Below are the code and all the weights of a small trained network. Each question names an input and a class and asks about switching units off, where a switched-off unit gives its printed mean instead of its output.

import numpy as np


def w(rows, s, z=0):
    codes = np.array(rows[::2]) - 128.0
    scale = np.full(codes.shape[1], s)
    scale[-1] = z or s
    return codes * scale


def norm(h):
    return h / np.sqrt((h * h).mean(-1, keepdims=True) + 1e-5)


def f(y):
    return y / 2 * (1 + np.tanh(0.7978845608 * (y + 0.044715 * y**3)))


def log_softmax(a):
    a = a - a.max(-1, keepdims=True)
    return a - np.log(np.exp(a).sum(-1, keepdims=True))


def net(x, mask):
    res = np.array(x, float).reshape(1, 6) / 4 @ E
    u = 0
    for l in range(3):
        y = f(norm(res) @ A[l][:, :-1].T + A[l][:, -1])
        res = res + np.where(mask[u : u + 12], y, B[l][:, -1]) @ B[l][:, :-1]
        u += 12
    return log_softmax(norm(res)[-1] @ U[:, :-1].T + U[:, -1])


A, B = {}, {}
E = w([
[218,85,216,166,211,44,187,163,111,193,28,49],'x0',
[145,158,178,147,214,36,127,32,155,84,250,102],'x1',
[152,113,190,160,185,222,145,117,134,17,104,103],'x2',
[13,102,62,183,174,56,138,106,153,66,42,142],'x3',
[126,133,128,128,127,125,124,130,126,129,127,127],'x4',
[128,127,130,128,128,128,129,127,129,129,128,128],'x5',
],0.0023)
A[0] = w([
[182,108,194,126,187,34,154,89,134,153,98,79,41],'L0N1',
[25,138,108,148,204,44,136,83,143,63,100,123,63],'L0N2',
[113,132,135,95,153,113,130,130,119,130,134,114,71],'L0N3',
[136,141,148,144,170,67,133,99,112,100,200,137,1],'L0N4',
[55,131,94,107,98,139,122,65,138,74,253,128,52],'L0N5',
[97,148,158,114,145,115,126,127,118,141,130,121,52],'L0N6',
[141,135,183,162,173,170,136,120,128,22,166,110,26],'L0N7',
[133,123,144,122,151,77,137,93,153,99,205,105,37],'L0N8',
[220,156,191,97,134,166,124,118,119,173,246,109,53],'L0N9',
[90,140,107,125,106,22,145,107,133,224,222,123,56],'L0N10',
[139,115,165,140,185,191,162,95,144,69,147,123,33],'L0N11',
[161,150,141,150,177,72,115,106,135,104,195,147,6],'L0N12',
],0.0062,0.0017)
B[0] = w([
[136,180,119,167,193,138,124,167,128,127,190,177,254],'L0N1',
[151,51,116,150,2,107,154,134,123,113,176,133,241],'L0N2',
[138,125,110,128,134,97,93,109,120,140,180,105,123],'L0N3',
[58,144,138,112,140,173,155,85,150,169,100,101,181],'L0N4',
[149,171,140,174,200,126,139,176,123,152,182,153,222],'L0N5',
[144,111,110,138,141,105,79,106,120,129,186,101,121],'L0N6',
[165,130,136,94,165,100,83,110,122,95,55,117,205],'L0N7',
[81,134,145,106,123,196,147,97,135,162,104,105,183],'L0N8',
[121,48,96,170,22,81,154,134,129,97,162,137,247],'L0N9',
[171,137,134,76,173,98,70,112,131,61,33,126,210],'L0N10',
[131,150,97,77,128,75,83,124,131,128,98,147,186],'L0N11',
[104,119,138,100,148,192,155,87,133,187,106,86,180],'L0N12',
],0.0095,0.0056)
A[1] = w([
[61,165,133,98,80,185,142,199,131,185,61,106,122],'L1N1',
[125,173,108,192,187,172,133,177,89,123,173,136,2],'L1N2',
[76,159,160,74,71,254,169,167,88,198,30,108,83],'L1N3',
[109,242,145,137,116,199,96,141,142,74,215,167,35],'L1N4',
[146,160,108,157,177,151,118,181,127,164,199,200,85],'L1N5',
[114,155,150,105,115,208,170,105,158,192,82,106,89],'L1N6',
[134,131,166,151,112,156,116,140,69,157,163,72,53],'L1N7',
[132,125,108,115,94,178,125,199,98,124,86,156,113],'L1N8',
[176,186,167,192,173,64,163,189,99,208,164,110,34],'L1N9',
[188,189,115,39,127,61,18,127,99,95,44,129,33],'L1N10',
[124,171,134,132,132,173,144,75,97,150,113,123,67],'L1N11',
[112,172,134,175,110,122,101,175,97,118,104,111,8],'L1N12',
],0.0056,0.00083)
B[1] = w([
[128,89,146,126,173,163,115,32,126,139,148,83,165],'L1N1',
[152,167,157,132,150,147,126,171,104,203,168,179,196],'L1N2',
[27,140,117,105,136,195,139,51,178,166,130,73,202],'L1N3',
[177,84,91,196,221,87,153,136,159,105,122,187,178],'L1N4',
[92,139,115,176,213,196,173,208,117,113,80,141,230],'L1N5',
[108,140,131,111,164,122,164,62,122,184,124,55,160],'L1N6',
[104,100,68,170,147,100,104,76,156,78,87,128,118],'L1N7',
[101,121,177,118,195,66,171,46,159,132,221,89,197],'L1N8',
[78,134,15,127,211,174,101,122,178,59,150,244,212],'L1N9',
[154,156,126,48,165,104,46,107,135,94,19,103,253],'L1N10',
[45,75,166,127,161,109,118,149,122,100,156,66,128],'L1N11',
[151,114,177,173,208,3,130,49,173,102,254,85,137],'L1N12',
],0.0052,0.0043)
A[2] = w([
[79,194,208,129,104,76,110,103,83,174,149,152,85],'L2N1',
[170,154,165,88,34,181,88,61,99,140,119,61,39],'L2N2',
[162,185,159,116,109,181,114,188,92,153,164,82,40],'L2N3',
[106,174,195,114,134,118,136,134,69,160,138,143,67],'L2N4',
[155,105,120,135,1,111,137,202,94,98,185,57,34],'L2N5',
[82,179,161,160,128,105,85,167,64,143,169,35,70],'L2N6',
[191,162,176,168,120,184,89,134,89,179,145,102,58],'L2N7',
[106,174,118,126,66,194,109,131,105,110,124,139,29],'L2N8',
[136,172,161,142,121,120,130,196,80,136,207,21,48],'L2N9',
[138,167,198,141,119,181,151,183,52,167,126,100,56],'L2N10',
[164,145,208,129,156,136,144,131,88,181,156,57,50],'L2N11',
[130,108,187,158,124,113,119,162,58,184,100,71,1],'L2N12',
],0.0053,0.00091)
B[2] = w([
[148,24,84,148,180,150,130,71,196,78,109,144,96],'L2N1',
[121,158,129,182,174,97,133,167,132,131,173,150,214],'L2N2',
[114,40,85,131,187,86,150,104,167,98,128,169,82],'L2N3',
[146,95,82,158,153,122,146,100,165,87,160,101,97],'L2N4',
[103,67,86,170,77,98,152,84,129,121,154,145,255],'L2N5',
[129,101,128,101,146,113,123,78,155,136,171,165,90],'L2N6',
[96,135,115,85,123,104,129,131,166,107,178,160,89],'L2N7',
[146,51,120,195,208,2,164,74,156,108,102,136,96],'L2N8',
[148,89,126,153,145,165,125,94,144,136,60,153,91],'L2N9',
[84,168,66,154,169,46,133,90,136,66,162,148,88],'L2N10',
[70,107,99,131,128,122,112,85,168,113,137,152,124],'L2N11',
[101,102,110,145,163,108,129,103,165,67,154,162,91],'L2N12',
],0.0077,0.0029)
U = w([
[142,164,107,173,198,159,143,201,123,128,163,188,221],'0',
[136,66,117,161,2,93,157,127,114,120,155,134,211],'1',
[68,131,152,100,156,171,144,51,153,173,136,60,4],'2',
[172,158,135,64,135,92,63,134,121,91,47,114,70],'3',
],0.0076,0.00026)

Each question gives the input, the list of numbers given to net, and the class t.
The units are the neurons (one row each of A and B). Each row of codes is followed by its name. A weight is (code - 128) times the scale printed after its matrix; where a second scale follows, it is the last column's (A, B and U).
mask holds one flag per neuron, layer by layer. A switched-off neuron (its flag False) gives its mean, the last column of its row in B, instead of its output. The means were averaged over made-up inputs and are rounded, as every weight is.
A unit's drop is (log p(t) with every unit on - log p(t) with that unit switched off) / (log p(t) with every unit on - log p(t) with every unit switched off).
The circuit of an input: a set's keep is (log p(t) with only the set's units on - log p(t) with every unit switched off) / (log p(t) with every unit on - log p(t) with every unit switched off). Starting from the 12 units with the biggest drops (on a tie, the unit counted first), units are removed one at a time, each time the one whose removal leaves the highest keep (on an exact tie, the one counted first), for as long as the keep stays at least 0.8.
circuit, biggest first: the units of the circuit, biggest drop first
k most important neurons: the k neurons with the biggest drops, biggest first
k most important neurons of layer l: the k neurons of layer l with the biggest drops, biggest first
drop of u: that unit's drop, to one decimal
input [0,-7,-7,0,-8,7], class 2: circuit, biggest first => L0N9, L1N3
input [1,2,6,5,-7,-7], class 3: circuit, biggest first => L0N7
input [5,0,6,4,1,-8], class 3: 3 most important neurons => L0N7, L0N11, L0N5
input [-4,-5,-3,5,2,-8], class 1: 3 most important neurons => L0N1, L0N8, L0N12
input [6,0,5,7,-7,0], class 1: 2 most important neurons => L0N2, L0N5
input [2,6,3,4,3,-6], class 2: 2 most important neurons => L0N4, L0N12
input [2,5,8,-8,4,0], class 1: 2 most important neurons => L0N9, L0N10
input [-5,6,-1,3,-1,7], class 2: 3 most important neurons => L0N4, L0N12, L0N8
input [-5,-1,-6,-4,3,-7], class 3: 3 most important neurons => L0N10, L0N1, L1N10
input [-4,1,-8,7,-7,-5], class 3: 2 most important neurons => L0N10, L0N9
input [4,-7,8,6,8,4], class 3: 2 most important neurons of layer 0 => L0N9, L0N8
input [-6,8,-4,-5,-3,0], class 2: 3 most important neurons => L0N12, L0N4, L0N8
input [-3,2,-2,5,2,-6], class 1: 2 most important neurons of layer 0 => L0N2, L0N1
input [-6,-7,0,-1,-8,6], class 2: 3 most important neurons of layer 1 => L1N3, L1N1, L1N8
input [5,6,7,-2,5,-7], class 3: 2 most important neurons of layer 0 => L0N7, L0N11
input [5,7,6,6,-4,3], class 2: circuit, biggest first => L0N4
input [2,-4,1,0,1,-8], class 2: 2 most important neurons => L0N1, L0N9
input [-6,6,8,4,-6,2], class 3: 3 most important neurons of layer 0 => L0N7, L0N11, L0N1
input [-1,6,7,0,6,0], class 3: 3 most important neurons => L0N7, L0N11, L1N10
input [-4,3,-1,7,-7,8], class 1: circuit, biggest first => L0N2
input [-4,-5,-8,-7,-3,6], class 3: 2 most important neurons of layer 0 => L0N10, L0N2
input [-4,1,-4,-7,7,4], class 1: 2 most important neurons => L0N9, L0N1
input [1,-8,8,3,-2,1], class 2: 2 most important neurons => L0N10, L1N3
input [-3,4,-6,5,0,0], class 3: 2 most important neurons => L0N10, L0N9
input [2,0,6,-4,-5,1], class 3: drop of L0N11 => 0.2
input [-1,-1,0,2,0,5], class 1: drop of L0N2 => 0.3
input [-4,7,-1,-8,4,4], class 1: drop of L0N9 => 3.0
input [1,-5,2,0,7,-1], class 2: drop of L0N1 => 0.4
